Here is a tiny trained network, its code and every weight. The questions are about switching its units off for an input and a class, where a switched-off unit gives its printed mean instead of its output.

import numpy as np


def w(rows, s, z=0):
    codes = np.array(rows[::2]) - 128.0
    scale = np.full(codes.shape[1], s)
    scale[-1] = z or s
    return codes * scale


def f(y):
    return np.maximum(y, 0)


def log_softmax(a):
    a = a - a.max(-1, keepdims=True)
    return a - np.log(np.exp(a).sum(-1, keepdims=True))


def net(x, mask):
    res = np.array(x, float).reshape(1, 7) / 4 @ E
    y = f(res @ A[0][:, :-1].T + A[0][:, -1])
    res = res + np.where(mask, y, B[0][:, -1]) @ B[0][:, :-1]
    return log_softmax(res[-1] @ U[:, :-1].T + U[:, -1])


A, B = {}, {}
E = w([
[127,126,126,127,128,127],'x0',
[126,66,232,193,58,126],'x1',
[128,131,125,128,128,130],'x2',
[238,34,146,54,162,155],'x3',
[38,80,150,55,133,163],'x4',
[160,176,117,123,53,253],'x5',
[147,186,179,35,44,61],'x6',
],0.0047)
A[0] = w([
[125,105,171,170,119,144,90],'neuron 1',
[118,117,136,130,185,44,88],'neuron 2',
[137,155,123,125,92,193,48],'neuron 3',
[101,74,79,215,187,192,78],'neuron 4',
[134,159,149,67,70,73,61],'neuron 5',
[126,115,99,112,176,63,103],'neuron 6',
[190,80,140,97,133,136,59],'neuron 7',
[63,172,118,175,112,110,40],'neuron 8',
[152,182,130,132,76,254,40],'neuron 9',
[144,57,197,174,81,107,76],'neuron 10',
[180,130,104,147,119,122,140],'neuron 11',
[76,188,124,164,123,116,54],'neuron 12',
[119,96,105,171,181,184,68],'neuron 13',
[130,156,71,104,156,133,66],'neuron 14',
[136,211,46,44,212,130,59],'neuron 15',
[136,196,161,40,70,72,49],'neuron 16',
[1,77,160,51,145,170,68],'neuron 17',
[119,117,141,121,161,94,85],'neuron 18',
[115,111,138,136,155,73,65],'neuron 19',
[117,99,133,135,153,68,84],'neuron 20',
[227,54,143,94,156,130,66],'neuron 21',
[195,71,113,76,164,146,54],'neuron 22',
[231,191,119,210,143,81,63],'neuron 23',
[152,154,145,92,85,86,84],'neuron 24',
[115,115,118,181,188,178,52],'neuron 25',
[124,151,96,102,155,122,68],'neuron 26',
[191,80,143,85,156,153,40],'neuron 27',
[125,77,193,182,68,106,69],'neuron 28',
[194,160,123,175,131,100,254],'neuron 29',
[182,150,128,175,129,101,93],'neuron 30',
[154,184,100,119,103,203,102],'neuron 31',
[72,126,134,97,141,147,81],'neuron 32',
[105,105,130,146,151,37,71],'neuron 33',
[99,95,135,137,170,41,61],'neuron 34',
[94,151,112,149,111,120,225],'neuron 35',
[125,72,194,177,63,130,51],'neuron 36',
[38,201,125,186,119,112,37],'neuron 37',
[64,96,147,69,138,170,227],'neuron 38',
],0.0088,0.0054)
B[0] = w([
[120,146,115,140,173,141,150],'neuron 1',
[136,124,149,86,122,203,168],'neuron 2',
[123,99,158,120,98,183,144],'neuron 3',
[176,210,206,91,173,94,190],'neuron 4',
[160,176,194,137,157,111,165],'neuron 5',
[129,122,120,92,144,194,165],'neuron 6',
[78,170,124,107,93,114,149],'neuron 7',
[75,161,125,139,76,108,154],'neuron 8',
[136,100,172,74,103,236,174],'neuron 9',
[111,170,58,138,182,168,172],'neuron 10',
[159,115,119,117,114,106,163],'neuron 11',
[88,169,119,142,83,120,153],'neuron 12',
[153,161,185,131,158,96,158],'neuron 13',
[130,138,95,166,155,163,145],'neuron 14',
[112,153,44,211,205,171,191],'neuron 15',
[161,184,219,146,168,96,181],'neuron 16',
[251,153,74,150,53,103,178],'neuron 17',
[135,113,141,134,111,162,139],'neuron 18',
[124,99,158,120,105,167,142],'neuron 19',
[137,121,147,102,116,180,151],'neuron 20',
[43,190,124,99,86,110,175],'neuron 21',
[72,191,124,124,84,120,161],'neuron 22',
[237,142,95,173,44,126,184],'neuron 23',
[146,160,169,127,152,102,158],'neuron 24',
[151,135,199,148,152,97,152],'neuron 25',
[126,144,105,162,146,147,138],'neuron 26',
[81,174,128,124,70,114,150],'neuron 27',
[123,159,75,160,182,180,170],'neuron 28',
[127,45,90,58,148,47,253],'neuron 29',
[175,132,109,140,88,118,156],'neuron 30',
[118,120,131,76,139,201,173],'neuron 31',
[159,156,100,148,96,132,141],'neuron 32',
[130,123,158,81,108,197,161],'neuron 33',
[138,114,166,92,103,199,161],'neuron 34',
[77,129,102,55,151,93,218],'neuron 35',
[124,137,78,178,180,169,164],'neuron 36',
[65,196,117,119,59,113,172],'neuron 37',
[150,50,86,77,135,56,220],'neuron 38',
],0.031,0.0062)
U = w([
[25,181,126,132,58,104,74],'0',
[116,90,178,97,113,218,93],'1',
[152,174,226,155,180,85,83],'2',
[97,143,65,202,188,164,130],'3',
[105,103,113,95,138,90,254],'4',
[103,101,119,94,140,89,248],'5',
[186,114,89,138,68,98,25],'6',
[47,1,170,192,133,64,85],'7',
],0.0071,0.0062)

Each question gives the input, the list of numbers given to net, and the class t.
The units are the neurons (one row each of A and B). Each row of codes is followed by its name. A weight is (code - 128) times the scale printed after its matrix; where a second scale follows, it is the last column's (A, B and U).
mask holds one flag per neuron, in row order. A switched-off neuron (its flag False) gives its mean, the last column of its row in B, instead of its output. The means were averaged over made-up inputs and are rounded, as every weight is.
A unit's drop is (log p(t) with every unit on - log p(t) with that unit switched off) / (log p(t) with every unit on - log p(t) with every unit switched off).
The circuit of an input: a set's keep is (log p(t) with only the set's units on - log p(t) with every unit switched off) / (log p(t) with every unit on - log p(t) with every unit switched off). Starting from the 12 units with the biggest drops (on a tie, the unit counted first), units are removed one at a time, each time the one whose removal leaves the highest keep (on an exact tie, the one counted first), for as long as the keep stays at least 0.8.
circuit, biggest first: the units of the circuit, biggest drop first
top k neurons: the k neurons with the biggest drops, biggest first
drop of u: that unit's drop, to one decimal
input [0,-7,2,2,2,2,-7], class 2: circuit, biggest first => neuron 4
input [-4,-4,-1,6,7,5,4], class 6: top 3 neurons => neuron 17; neuron 38; neuron 35
input [3,-6,-7,8,7,2,7], class 0: top 3 neurons => neuron 22; neuron 21; neuron 27
input [5,3,3,-7,0,0,7], class 0: top 4 neurons => neuron 37; neuron 4; neuron 8; neuron 12
input [1,0,5,5,-3,4,1], class 0: circuit, biggest first => neuron 21; neuron 22
input [-6,7,-2,4,8,-5,5], class 6: top 4 neurons => neuron 17; neuron 38; neuron 15; neuron 35
input [-2,5,-4,-7,8,-1,-6], class 6: top 3 neurons => neuron 17; neuron 38; neuron 21
input [1,8,4,5,7,-1,-4], class 3: top 2 neurons => neuron 10; neuron 36
input [-4,8,-8,-7,-2,7,-5], class 3: top 2 neurons => neuron 36; neuron 28
input [-8,1,-7,-8,1,8,-6], class 0: top 2 neurons => neuron 37; neuron 8
input [-4,-6,3,6,4,5,5], class 0: circuit, biggest first => neuron 22; neuron 29
input [-8,1,-2,5,-8,1,8], class 2: top 3 neurons => neuron 16; neuron 5; neuron 24
input [-4,-4,4,8,8,-8,8], class 0: top 3 neurons => neuron 21; neuron 22; neuron 27
input [-7,-6,8,-4,4,-2,-8], class 2: top neuron => neuron 4
input [4,7,4,-3,-1,2,6], class 3: circuit, biggest first => neuron 28; neuron 36
input [-4,4,5,-3,8,-5,-8], class 2: drop of neuron 29 => 0.2
input [-3,1,1,4,-8,-2,-2], class 6: drop of neuron 35 => 0.1
input [4,-4,-5,-2,0,2,-6], class 2: drop of neuron 4 => 0.7
